Look-ups in named tables: a row name and a column name give one cell, copied from the table.

fopoda =
	rafose	zeteno	pur	kup	lig	rer	zuk	ber
tesilo	204	112	104	137	20	355	186	210
rezed	142	97	198	53	95	428	129	154
gigagu	239	369	528	238	557	315	254	237
luponin	414	598	652	376	763	157	439	405
nal	275	411	549	260	588	286	289	270
vubi	118	95	241	45	135	446	108	130
zivoreg	329	200	115	658	88	253	326	311

gigagu, ber -> 237
tesilo, zuk -> 186
vubi, zuk -> 108
luponin, zuk -> 439
gigagu, rafose -> 239
zivoreg, ber -> 311
zivoreg, zuk -> 326
zivoreg, pur -> 115
tesilo, lig -> 20
luponin, kup -> 376
zivoreg, kup -> 658

ruzus:
,tizop,dun,dak,benu,zif
bimes,-2987,7034,-5508,-4729,-6242
duzug,-4463,-7585,-4837,-4769,-4698
sed,-5305,-2904,-4352,-4559,-4567

bimes, zif -> -6242
sed, zif -> -4567
sed, dun -> -2904
bimes, tizop -> -2987
sed, benu -> -4559
sed, tizop -> -5305
bimes, dak -> -5508
duzug, benu -> -4769
bimes, benu -> -4729
bimes, dun -> 7034

dudonuz
cols = lifiri, rolizu, fetap, dalivip, dig, nub, lave, pedimo
bube: [17517, 44082, 14820, 51829, 56249, 58740, 42454, 39676]
tezin: [80166, 48297, 72342, 56954, 53999, 59340, 27279, 24588]
bikul: [50638, 50508, 56246, 43400, 50547, 61104, 12282, 6163]

What is the fetap of bikul in dudonuz?
56246
What is the fetap of bube in dudonuz?
14820
What is the nub of tezin in dudonuz?
59340
What is the dig of bikul in dudonuz?
50547
What is the lave of tezin in dudonuz?
27279
What is the lifiri of bube in dudonuz?
17517
What is the lifiri of bikul in dudonuz?
50638
What is the nub of bube in dudonuz?
58740
What is the fetap of tezin in dudonuz?
72342
What is the pedimo of bube in dudonuz?
39676
What is the lave of bube in dudonuz?
42454
What is the dalivip of bikul in dudonuz?
43400
What is the dig of tezin in dudonuz?
53999
What is the rolizu of bikul in dudonuz?
50508
What is the dalivip of bube in dudonuz?
51829
What is the nub of bikul in dudonuz?
61104

mizoma
cols = pilizu, pegob, seket
gaf: [72.817, -32.601, -21.139]
ropam: [72.817, -29.334, -24.514]
gif: [61.923, -27.329, -23.260]
bavomi: [72.817, -33.256, -17.418]
tiz: [29.875, -29.334, -21.139]
votado: [72.817, -30.051, -21.139]
marupe: [72.817, -7.787, -58.116]
kapo: [72.817, -29.334, -21.139]
kode: [23.114, -29.334, -2.353]

What is the seket of votado in mizoma? -21.139
What is the seket of gif in mizoma? -23.260
What is the pilizu of tiz in mizoma? 29.875
What is the seket of tiz in mizoma? -21.139
What is the pegob of kode in mizoma? -29.334
What is the pegob of gaf in mizoma? -32.601
What is the seket of kode in mizoma? -2.353
What is the pegob of gif in mizoma? -27.329
What is the seket of gaf in mizoma? -21.139
What is the seket of kapo in mizoma? -21.139
What is the pegob of tiz in mizoma? -29.334
What is the seket of bavomi in mizoma? -17.418
What is the pegob of marupe in mizoma? -7.787
What is the pilizu of kode in mizoma? 23.114
What is the seket of ropam in mizoma? -24.514
What is the pilizu of votado in mizoma? 72.817
What is the seket of marupe in mizoma? -58.116

saf =
         kag  zetu  lak  dakobu
niz      0.2   0.7  0.4     0.8
zibatur  0.5   0.4  0.1     0.8
banud    0.2   0.7  0.1     0.7
dupese   0.7   0.4  0.2     0.7
ner      0.3   0.6  0.3     0.0
mafa     0.2   0.5  0.0     0.0
sutivaf  0.5   0.6  0.2     0.1
gafol    0.6   0.4  0.1     0.6
samuto   0.8   0.5  0.4     0.2
lafu     0.2   0.1  0.7     0.7
raf      0.4   0.0  0.4     0.4

What is the lak of banud in saf? 0.1
What is the dakobu of mafa in saf? 0.0
What is the lak of mafa in saf? 0.0
What is the lak of ner in saf? 0.3
What is the zetu of banud in saf? 0.7
What is the kag of sutivaf in saf? 0.5
What is the zetu of samuto in saf? 0.5
What is the lak of gafol in saf? 0.1
What is the dakobu of gafol in saf? 0.6
What is the dakobu of raf in saf? 0.4
What is the zetu of mafa in saf? 0.5
What is the kag of lafu in saf? 0.2

Table dal
          nipa    vam   pubi    kef    kam
gunesiz  7.439  8.978  6.347  4.667  0.759
malozi   7.710  9.525  6.687  5.113  0.096
dufete   7.297  8.698  6.206  4.531  1.079
duf      6.581  7.489  5.782  4.471  2.406
nusenok  6.058  6.690  5.702  4.842  3.196
dutebun  6.245  6.961  5.711  4.682  2.937
digeb    6.152  6.823  5.703  4.759  3.077
vip      6.997  8.168  5.980  4.413  1.675
sizub    6.462  7.293  5.746  4.532  2.603
roz      7.581  9.256  6.505  4.856  0.430
refakek  6.710  7.698  5.833  4.429  2.185
bigozo   7.144  8.431  6.088  4.450  1.388
tozomeb  6.344  7.116  5.720  4.598  2.779
patalum  6.846  7.927  5.901  4.409  1.944

vam of dutebun is 6.961
kef of dufete is 4.531
kam of vip is 1.675
kam of dutebun is 2.937
kam of nusenok is 3.196
kef of malozi is 5.113
pubi of patalum is 5.901
kam of malozi is 0.096
kam of gunesiz is 0.759

ronilib
         zite  lumara  zinota  pozus  kurobug  sebif  nef  mafofez  sasefup  rebolu
didalin    41      40      40     40       41     41   40       24       40      42
zabutil    40      42      38     41       26     42   41       20       41      38
faluku     43      41      37     40       74     42   37       18       38      41
mur        39      41      40     40       39     41   41       13       40      41
gukuv      40      40      40     41       75     41   37       18       41      40
semos      39      41      40     42       13     41   43       25       41      39
toton      40      40      42     41       55     40   40       22       41      41
tek        40      40      41     41       32     41   42       25       41      41
gik        41      42      38     41       12     42   42       26       40      40
tirogog    41      42      38     40       19     42   41       20       39      40
sanudor    40      41      40     41       16     41   42       25       41      40

didalin, kurobug => 41
semos, nef => 43
gik, mafofez => 26
zabutil, nef => 41
faluku, sasefup => 38
toton, lumara => 40
mur, zinota => 40
tek, rebolu => 41
sanudor, zinota => 40
zabutil, sasefup => 41
gik, zinota => 38
tek, mafofez => 25
toton, sasefup => 41
faluku, zite => 43
faluku, pozus => 40
tirogog, zinota => 38
gik, rebolu => 40

Table muv
,luva,lugonop,dip,gub,ludod
likin,66286,60545,32391,30958,56036
kanevur,54709,49458,25134,21153,33657
nipesed,46357,44225,74997,78891,65474
bubafo,66586,60702,32688,31457,56209
bog,63051,55878,25471,19373,45383
desa,46369,44448,72194,75595,65459
bip,42342,40748,71611,76926,62181
muk,22771,15793,39931,44181,19035
nozoro,42371,40151,75409,81312,62746
fanira,71137,63876,36060,36073,62146
saz,72399,64278,39790,39298,64452
zimomuv,30196,28933,53741,57512,36710
mis,33636,32363,62100,67470,48555
ledege,60065,54618,23429,19829,39426

muk, dip => 39931
ledege, gub => 19829
bog, luva => 63051
kanevur, lugonop => 49458
bip, luva => 42342
muk, luva => 22771
nozoro, ludod => 62746
saz, ludod => 64452
bip, ludod => 62181
mis, gub => 67470
saz, dip => 39790
bip, dip => 71611
bog, gub => 19373
muk, lugonop => 15793

tal:
|  | vop | goti | vas | sal | dem | nef | bub | zovut |
|---|---|---|---|---|---|---|---|---|
| vorevez | 0.4 | -0.3 | 0.4 | 0.1 | -0.2 | 0.0 | 0.3 | 0.5 |
| pozufo | 0.4 | -0.3 | 0.5 | 0.3 | -0.3 | -0.1 | 0.3 | 0.4 |
| ziv | -0.5 | 0.5 | -0.3 | -0.6 | 0.5 | 0.3 | -0.4 | 0.2 |
| mupon | -0.7 | 0.6 | -0.1 | -0.1 | 0.5 | 0.1 | -0.4 | -0.8 |
| rafifo | 0.2 | -0.2 | 0.6 | 0.6 | -0.4 | -0.3 | 0.5 | 0.1 |
| doted | -0.4 | 0.5 | 0.0 | -0.2 | 0.4 | 0.1 | -0.3 | -0.3 |
| vupem | 0.3 | -0.3 | 0.5 | 0.3 | -0.4 | -0.2 | 0.4 | 0.5 |
| dinisa | -0.5 | 0.4 | 0.0 | -0.2 | 0.4 | 0.0 | -0.2 | -0.3 |
| kudok | -0.4 | 0.6 | -0.4 | -0.3 | 0.5 | 0.3 | -0.4 | -0.3 |

What is the vop of dinisa in tal?
-0.5
What is the sal of kudok in tal?
-0.3
What is the dem of mupon in tal?
0.5
What is the bub of pozufo in tal?
0.3
What is the nef of pozufo in tal?
-0.1
What is the zovut of vupem in tal?
0.5
What is the goti of vorevez in tal?
-0.3
What is the zovut of pozufo in tal?
0.4
Which row has the largest bub? rafifo

